Here is a tiny trained network, its code and every weight. The questions are about switching its units off for an input and a class, where a switched-off unit gives its printed mean instead of its output.

import numpy as np


def w(rows, s, z=0):
    codes = np.array(rows[::2]) - 128.0
    scale = np.full(codes.shape[1], s)
    scale[-1] = z or s
    return codes * scale


def f(y):
    return np.maximum(y, 0)


def log_softmax(a):
    a = a - a.max(-1, keepdims=True)
    return a - np.log(np.exp(a).sum(-1, keepdims=True))


def net(x, mask):
    res = np.array(x, float).reshape(1, 4) / 4 @ E
    y = f(res @ A[0][:, :-1].T + A[0][:, -1])
    res = res + np.where(mask, y, B[0][:, -1]) @ B[0][:, :-1]
    return log_softmax(res[-1] @ U[:, :-1].T + U[:, -1])


A, B = {}, {}
E = w([
[100,137,125,19,145,2,167,190,168],'x0',
[225,113,129,103,205,209,88,239,208],'x1',
[127,128,128,129,128,127,129,126,129],'x2',
[134,139,129,47,15,180,90,207,28],'x3',
],0.0037)
A[0] = w([
[127,136,124,58,34,173,109,190,65,62],'neuron 1',
[140,131,128,129,143,146,125,149,138,143],'neuron 2',
[144,130,129,126,148,148,123,157,145,143],'neuron 3',
[164,135,127,124,177,177,121,195,163,138],'neuron 4',
[125,134,129,82,68,158,114,168,86,67],'neuron 5',
[126,128,128,118,114,134,126,138,117,63],'neuron 6',
[124,127,127,101,132,91,135,143,137,59],'neuron 7',
[125,132,126,168,201,91,129,81,179,89],'neuron 8',
[124,134,125,170,211,89,129,73,186,87],'neuron 9',
[125,129,129,142,154,116,129,112,147,97],'neuron 10',
[114,131,125,137,104,101,133,95,106,146],'neuron 11',
[123,128,127,94,135,87,135,142,140,61],'neuron 12',
[125,130,129,149,168,109,127,103,154,92],'neuron 13',
[127,132,128,103,93,143,120,152,102,66],'neuron 14',
[134,133,124,179,117,203,127,94,113,3],'neuron 15',
[128,126,128,121,115,132,125,134,123,66],'neuron 16',
[129,128,128,130,129,129,126,132,129,136],'neuron 17',
[140,122,137,208,113,240,124,79,103,22],'neuron 18',
[112,131,127,41,143,11,145,177,159,45],'neuron 19',
[135,128,123,178,116,200,126,94,113,2],'neuron 20',
[133,131,123,164,119,180,129,105,118,15],'neuron 21',
[137,128,128,128,138,138,127,143,137,145],'neuron 22',
[141,130,128,128,143,141,125,148,137,144],'neuron 23',
[126,130,131,150,170,108,128,101,155,93],'neuron 24',
[125,132,130,108,105,143,125,146,108,63],'neuron 25',
[180,134,131,120,201,203,115,229,183,136],'neuron 26',
[117,129,127,74,136,58,140,156,147,47],'neuron 27',
[152,135,131,126,160,163,124,175,155,144],'neuron 28',
[118,128,128,69,139,46,141,161,147,49],'neuron 29',
[126,133,129,103,96,145,121,151,103,66],'neuron 30',
[125,129,131,148,166,110,128,103,153,93],'neuron 31',
[63,144,130,163,32,23,141,1,48,147],'neuron 32',
[125,132,129,164,195,96,129,85,174,91],'neuron 33',
[128,132,128,99,87,147,120,154,100,63],'neuron 34',
[132,129,124,169,118,184,129,104,117,12],'neuron 35',
],0.0091,0.00076)
B[0] = w([
[147,117,131,179,90,126,226,146,112,210],'neuron 1',
[122,123,126,110,132,123,129,122,136,145],'neuron 2',
[118,121,126,102,133,124,129,119,137,152],'neuron 3',
[106,111,123,66,140,118,131,106,150,181],'neuron 4',
[140,122,132,161,103,127,192,140,119,181],'neuron 5',
[131,126,131,135,124,127,143,130,128,137],'neuron 6',
[130,138,129,144,135,132,97,127,123,149],'neuron 7',
[142,123,131,152,91,131,193,148,110,175],'neuron 8',
[144,121,130,155,88,132,201,151,105,181],'neuron 9',
[131,126,130,138,116,129,151,134,122,144],'neuron 10',
[122,119,126,95,136,128,129,124,142,161],'neuron 11',
[130,136,128,148,136,135,92,126,122,152],'neuron 12',
[135,125,129,141,110,130,161,139,118,152],'neuron 13',
[136,124,130,147,115,127,165,134,123,157],'neuron 14',
[132,150,131,156,142,127,70,132,118,161],'neuron 15',
[128,125,127,132,125,128,138,131,125,134],'neuron 16',
[128,129,129,126,128,127,128,127,131,130],'neuron 17',
[134,162,133,170,152,125,37,135,114,182],'neuron 18',
[135,160,132,181,153,144,30,121,110,201],'neuron 19',
[131,150,129,156,142,127,71,132,117,160],'neuron 20',
[131,142,129,149,138,127,88,130,121,150],'neuron 21',
[123,124,127,114,131,127,129,124,132,141],'neuron 22',
[122,123,127,109,132,126,129,123,134,144],'neuron 23',
[134,125,130,142,108,130,163,139,117,154],'neuron 24',
[133,126,130,141,117,128,155,131,125,148],'neuron 25',
[93,102,120,36,146,113,132,94,163,208],'neuron 26',
[133,147,130,160,143,138,68,124,117,171],'neuron 27',
[112,118,124,85,135,121,130,114,143,165],'neuron 28',
[133,150,129,163,144,139,60,124,116,177],'neuron 29',
[135,125,130,146,115,126,164,134,124,156],'neuron 30',
[134,126,129,140,110,129,160,138,118,151],'neuron 31',
[101,90,118,2,162,123,134,106,187,254],'neuron 32',
[140,123,130,150,96,131,186,146,110,171],'neuron 33',
[135,124,129,150,114,125,171,137,122,161],'neuron 34',
[130,143,129,150,139,127,84,131,120,152],'neuron 35',
],0.024,0.007)
U = w([
[80,83,109,2,155,105,135,82,201,253],'0',
[165,114,138,172,44,130,222,178,93,71],'1',
[138,196,139,177,168,147,15,126,102,60],'2',
],0.0097,0.00043)

Each question gives the input, the list of numbers given to net, and the class t.
The units are the neurons (one row each of A and B). Each row of codes is followed by its name. A weight is (code - 128) times the scale printed after its matrix; where a second scale follows, it is the last column's (A, B and U).
mask holds one flag per neuron, in row order. A switched-off neuron (its flag False) gives its mean, the last column of its row in B, instead of its output. The means were averaged over made-up inputs and are rounded, as every weight is.
A unit's drop is (log p(t) with every unit on - log p(t) with that unit switched off) / (log p(t) with every unit on - log p(t) with every unit switched off).
The circuit of an input: a set's keep is (log p(t) with only the set's units on - log p(t) with every unit switched off) / (log p(t) with every unit on - log p(t) with every unit switched off). Starting from the 12 units with the biggest drops (on a tie, the unit counted first), units are removed one at a time, each time the one whose removal leaves the highest keep (on an exact tie, the one counted first), for as long as the keep stays at least 0.8.
circuit, biggest first: the units of the circuit, biggest drop first
most important unit: the unit with the biggest drop
top k neurons: the k neurons with the biggest drops, biggest first
drop of u: that unit's drop, to one decimal
input [-6,5,-3,-2], class 2: circuit, biggest first => neuron 18
input [-8,-8,1,7], class 0: top 3 neurons => neuron 32; neuron 19; neuron 29
input [6,6,4,-8], class 1: top 3 neurons => neuron 32; neuron 9; neuron 8
input [5,-4,0,5], class 1: top 2 neurons => neuron 1; neuron 26
input [8,-1,1,6], class 2: top 2 neurons => neuron 19; neuron 29
input [-8,7,0,-2], class 2: top 4 neurons => neuron 18; neuron 32; neuron 15; neuron 20
input [-2,4,-3,7], class 1: top 2 neurons => neuron 32; neuron 1
input [3,-5,-1,7], class 1: top 3 neurons => neuron 1; neuron 26; neuron 5
input [8,-7,8,-7], class 2: top 4 neurons => neuron 19; neuron 29; neuron 27; neuron 26
input [5,4,-4,-2], class 2: top 2 neurons => neuron 32; neuron 19
input [8,2,-4,-7], class 2: top 4 neurons => neuron 19; neuron 29; neuron 1; neuron 27
input [4,1,8,4], class 1: top 2 neurons => neuron 1; neuron 18
input [1,-1,-3,-2], class 1: top 3 neurons => neuron 32; neuron 26; neuron 4
input [-8,-6,5,5], class 2: most important unit => neuron 18
input [-3,-1,-8,-4], class 1: drop of neuron 19 => 0.1
input [-4,0,3,-2], class 2: drop of neuron 1 => 0.1
input [-7,-5,-7,5], class 2: drop of neuron 18 => 1.1
